Below are the code and all the weights of a small trained network. Each question names an input and a class and asks about switching units off, where a switched-off unit gives its printed mean instead of its output.

import numpy as np


def w(rows, s, z=0):
    codes = np.array(rows[::2]) - 128.0
    scale = np.full(codes.shape[1], s)
    scale[-1] = z or s
    return codes * scale


def norm(h):
    return h / np.sqrt((h * h).mean(-1, keepdims=True) + 1e-5)


def f(y):
    return np.maximum(y, 0)


def log_softmax(a):
    a = a - a.max(-1, keepdims=True)
    return a - np.log(np.exp(a).sum(-1, keepdims=True))


def net(x, mask):
    res = np.array(x, float).reshape(1, 8) / 4 @ E
    u = 0
    for l in range(3):
        y = f(norm(res) @ A[l][:, :-1].T + A[l][:, -1])
        res = res + np.where(mask[u : u + 4], y, B[l][:, -1]) @ B[l][:, :-1]
        u += 4
    return log_softmax(norm(res)[-1] @ U[:, :-1].T + U[:, -1])


A, B = {}, {}
E = w([
[254,196,190],'x0',
[130,102,126],'x1',
[71,75,162],'x2',
[77,55,125],'x3',
[106,173,130],'x4',
[121,94,204],'x5',
[115,174,83],'x6',
[106,116,117],'x7',
],0.0082)
A[0] = w([
[35,2,118,86],'L0N1',
[62,245,74,5],'L0N2',
[160,75,226,73],'L0N3',
[203,205,211,68],'L0N4',
],0.0074,0.0024)
B[0] = w([
[78,146,107,254],'L0N1',
[150,206,96,166],'L0N2',
[128,255,152,187],'L0N3',
[143,69,100,214],'L0N4',
],0.0093,0.0055)
A[1] = w([
[30,35,107,84],'L1N1',
[122,114,31,254],'L1N2',
[50,52,160,149],'L1N3',
[255,140,2,111],'L1N4',
],0.0081,0.0042)
B[1] = w([
[72,147,62,227],'L1N1',
[32,254,158,254],'L1N2',
[182,78,87,220],'L1N3',
[90,204,153,236],'L1N4',
],0.0078,0.0052)
A[2] = w([
[138,87,127,91],'L2N1',
[183,133,251,188],'L2N2',
[188,93,149,252],'L2N3',
[61,167,138,235],'L2N4',
],0.014,0.0034)
B[2] = w([
[157,199,49,129],'L2N1',
[232,52,108,223],'L2N2',
[171,17,170,160],'L2N3',
[247,79,113,254],'L2N4',
],0.012,0.0095)
U = w([
[144,149,113,96],'0',
[124,174,147,72],'1',
[138,253,97,166],'2',
[23,53,64,164],'3',
[222,61,169,174],'4',
[52,152,250,1],'5',
[171,135,179,58],'6',
],0.019,0.012)

Each question gives the input, the list of numbers given to net, and the class t.
The units are the neurons (one row each of A and B). Each row of codes is followed by its name. A weight is (code - 128) times the scale printed after its matrix; where a second scale follows, it is the last column's (A, B and U).
mask holds one flag per neuron, layer by layer. A switched-off neuron (its flag False) gives its mean, the last column of its row in B, instead of its output. The means were averaged over made-up inputs and are rounded, as every weight is.
A unit's drop is (log p(t) with every unit on - log p(t) with that unit switched off) / (log p(t) with every unit on - log p(t) with every unit switched off).
The circuit of an input: a set's keep is (log p(t) with only the set's units on - log p(t) with every unit switched off) / (log p(t) with every unit on - log p(t) with every unit switched off). Starting from all 12 units, units are removed one at a time, each time the one whose removal leaves the highest keep (on an exact tie, the one counted first), for as long as the keep stays at least 0.8.
units of the circuit, in order: the units of the circuit, biggest drop first
top k neurons: the k neurons with the biggest drops, biggest first
k most important neurons of layer l: the k neurons of layer l with the biggest drops, biggest first
drop when u is switched off: that unit's drop, to one decimal
input [-6,6,0,-3,7,0,3,-1], class 2: top 3 neurons	L0N2, L2N2, L1N2
input [2,-5,4,-4,-3,-3,3,-2], class 2: units of the circuit, in order	L2N2
input [-2,5,5,4,5,4,3,-4], class 3: top 2 neurons	L2N2, L1N1
input [3,-6,-3,6,-4,3,7,2], class 2: top 2 neurons	L2N2, L1N4
input [0,-4,6,-2,-6,-4,2,3], class 3: units of the circuit, in order	L0N3, L2N2
input [3,-5,-6,7,7,3,3,0], class 2: top 3 neurons	L2N2, L0N2, L2N3
input [7,8,3,-2,-3,-5,6,4], class 2: top 3 neurons	L1N4, L2N3, L2N2
input [3,1,5,1,0,-4,0,8], class 3: units of the circuit, in order	L2N2, L0N1
input [-4,5,5,-6,-6,-2,-8,-8], class 3: top 2 neurons	L1N3, L1N2
input [-2,6,-7,5,-8,1,0,-6], class 0: 3 most important neurons of layer 2	L2N2, L2N3, L2N4
input [-5,4,0,-6,-7,-5,2,-4], class 2: top 2 neurons	L2N2, L1N2
input [0,-6,8,-8,-5,-6,-1,-5], class 2: 2 most important neurons of layer 1	L1N4, L1N2
input [-5,8,3,-6,-5,-5,-7,-7], class 3: drop when L2N2 is switched off	0.3
input [2,4,-1,7,-5,3,8,5], class 3: drop when L0N3 is switched off	0.1
